Small tables with named rows and columns. After each table, cells are looked up by row and column.

sepon
columns: zazovid, vupufe, pakof, buz, zukem, viman, mek
raka: [116, 152, 55, 78, 122, 157, 172]
deg: [157, 128, 172, 173, 169, 145, 147]
datobu: [142, 107, 128, 150, 173, 147, 165]
donarud: [158, 147, 176, 168, 154, 145, 140]
mup: [147, 207, 147, 121, 105, 153, 133]
mupofeg: [144, 106, 134, 154, 175, 145, 163]
lezal: [162, 251, 191, 132, 81, 152, 107]
febede: [122, 189, 70, 72, 97, 157, 159]
sib: [117, 141, 55, 82, 130, 156, 176]

What is the mek of raka in sepon?
172
What is the pakof of mup in sepon?
147
What is the mek of mupofeg in sepon?
163
What is the buz of raka in sepon?
78
What is the buz of deg in sepon?
173
What is the mek of febede in sepon?
159
What is the viman of datobu in sepon?
147
What is the vupufe of raka in sepon?
152
What is the vupufe of donarud in sepon?
147
What is the pakof of mupofeg in sepon?
134
What is the mek of mup in sepon?
133

rez:
         mik  pileg
tududo   171    169
bukul    152     55
firamol  231     89
fiz      201    106
kap      212    106
repen    150    142
lak      154    176
baro     219    172
kevu     225    181
fofot    179    181
rom      197    215
doruder  123    248
pek      190    174
gimokir  137    207

What is the mik of tududo in rez? 171
What is the mik of doruder in rez? 123
What is the pileg of repen in rez? 142
What is the mik of lak in rez? 154
What is the mik of rom in rez? 197
What is the pileg of tududo in rez? 169
What is the mik of gimokir in rez? 137
What is the pileg of kevu in rez? 181
What is the mik of pek in rez? 190

daz =
          sev  kilib  zerolin  fadap
bobon    5325   5358     5482   5322
pipepa   5265   5265     5266   5266
lugefis  5123   4819     4855   7105
menuki   2183   5634     5945   7286
vulikep  7111   6546     7593   4924
sopatu   4913   6596     2912   5004
salid    4780   5969     6158   4117
sof      5629   3718     4450   5850
botebog  5278   4515     4999   5722
virisuv  4052   6000     5405   6259
rukimab  3070   6759     5066   8408
bagezom  4108   6482     6985   2719
mefav    6753   5958     7229   4404
rorep    6643   1977     4838   6443

What is the sev of salid in daz?
4780
What is the sev of lugefis in daz?
5123
What is the sev of menuki in daz?
2183
What is the sev of pipepa in daz?
5265
What is the sev of rukimab in daz?
3070
What is the sev of rorep in daz?
6643
What is the zerolin of pipepa in daz?
5266
What is the fadap of bagezom in daz?
2719
What is the fadap of sof in daz?
5850
What is the fadap of menuki in daz?
7286
What is the kilib of sof in daz?
3718
What is the zerolin of rukimab in daz?
5066
What is the fadap of sopatu in daz?
5004
What is the sev of sopatu in daz?
4913
What is the zerolin of salid in daz?
6158
What is the fadap of bobon in daz?
5322
What is the fadap of rukimab in daz?
8408
What is the zerolin of menuki in daz?
5945
Which row has the largest sev? vulikep

Table fonotop
	taf	lugu	bukubid	tebep
mato	-636	642	-620	-549
nur	-566	686	-708	-700
pabekin	-538	662	-746	-775
pera	-671	574	-581	-488
beb	-699	487	-553	-447
disiv	-508	551	-791	-897

lugu of nur = 686
tebep of pera = -488
taf of pera = -671
tebep of beb = -447
taf of mato = -636
bukubid of disiv = -791
lugu of pabekin = 662
tebep of disiv = -897
taf of nur = -566
lugu of mato = 642
taf of pabekin = -538
tebep of mato = -549
tebep of nur = -700

Table vanaran
,savuf,bok,dava,teledal,kipap,sufe,katumo,duf,sagep
zisunid,114,144,119,100,109,119,163,120,134
vodabi,101,129,104,136,114,175,196,182,134
madu,109,130,120,135,95,150,141,147,119
mimu,174,115,108,108,162,123,145,141,163
narodib,137,139,78,89,167,102,143,116,126
befaka,106,104,130,112,108,127,113,116,120
papu,94,125,150,145,69,160,152,129,122
zon,71,86,101,123,142,137,108,132,89
rar,121,172,35,114,146,151,175,185,117
noge,107,135,81,80,127,105,133,113,118
momarar,102,144,77,106,124,128,139,142,112
tul,131,138,103,136,98,174,176,184,147
geki,134,168,52,84,150,109,156,124,124
loz,143,125,138,108,125,114,162,110,151

What is the sagep of narodib in vanaran?
126
What is the savuf of papu in vanaran?
94
What is the katumo of madu in vanaran?
141
What is the duf of momarar in vanaran?
142
What is the savuf of noge in vanaran?
107
What is the bok of rar in vanaran?
172
What is the duf of zon in vanaran?
132
What is the duf of mimu in vanaran?
141
What is the savuf of geki in vanaran?
134
What is the dava of zisunid in vanaran?
119
What is the dava of zon in vanaran?
101
What is the dava of loz in vanaran?
138
What is the sufe of papu in vanaran?
160
What is the kipap of geki in vanaran?
150
What is the bok of mimu in vanaran?
115

tenavi:
,gaz,vefituf
vep,130,192
kuvape,12,98
zesibuz,29,69
vos,13,106
tipido,14,111
beni,51,46
gup,26,127
meb,50,51
pif,81,160
nibopen,23,72
niso,18,121
pabutu,12,103
dib,42,61
zizanor,84,162

vep, gaz: 130
nibopen, gaz: 23
vep, vefituf: 192
nibopen, vefituf: 72
tipido, vefituf: 111
pabutu, vefituf: 103
meb, vefituf: 51
zesibuz, gaz: 29
zizanor, vefituf: 162
beni, vefituf: 46
pif, gaz: 81
gup, vefituf: 127
pif, vefituf: 160
niso, vefituf: 121
gup, gaz: 26
meb, gaz: 50
kuvape, vefituf: 98
zesibuz, vefituf: 69
vos, vefituf: 106
dib, vefituf: 61
Row with the largest gaz: vep

Table vasasi
,dulibi,boreve,vadubim,pugimas,bakebit,mav,luz,romit,fupalez,lem
zimopa,-489,3075,-1647,-3325,4569,-3292,2392,2792,-1205,4089
goned,-894,36,2054,1907,-69,1884,1033,478,-602,1123
kifizes,2660,-2536,-519,436,5936,-1177,-2079,1307,2703,-211
kap,3104,-1569,3747,96,3205,1067,5055,-1048,5125,-3267
rimo,-1116,-516,-717,430,3712,420,2820,3361,-832,-96
pud,5738,-70,-3513,4399,2949,-786,-5199,91,-3040,432
rof,3021,1076,310,173,972,-571,-398,-2466,1363,165
fasid,503,-400,3343,2397,2056,1267,297,2391,-33,1743
kule,2372,3260,-2385,864,-1056,2592,2141,3689,1443,-2787
varove,-388,362,950,-132,-238,868,-778,1178,274,1537
vovi,-2709,-484,186,-5588,-2188,-111,-1636,478,2017,2080
forig,706,706,706,706,706,706,706,706,706,706

What is the dulibi of pud in vasasi?
5738
What is the romit of kap in vasasi?
-1048
What is the bakebit of rof in vasasi?
972
What is the mav of kule in vasasi?
2592
What is the fupalez of rof in vasasi?
1363
What is the boreve of forig in vasasi?
706
What is the vadubim of pud in vasasi?
-3513
What is the romit of zimopa in vasasi?
2792
What is the luz of kifizes in vasasi?
-2079
What is the vadubim of rof in vasasi?
310
What is the lem of kule in vasasi?
-2787
What is the mav of vovi in vasasi?
-111
What is the bakebit of forig in vasasi?
706
What is the fupalez of vovi in vasasi?
2017
What is the romit of goned in vasasi?
478
What is the luz of vovi in vasasi?
-1636

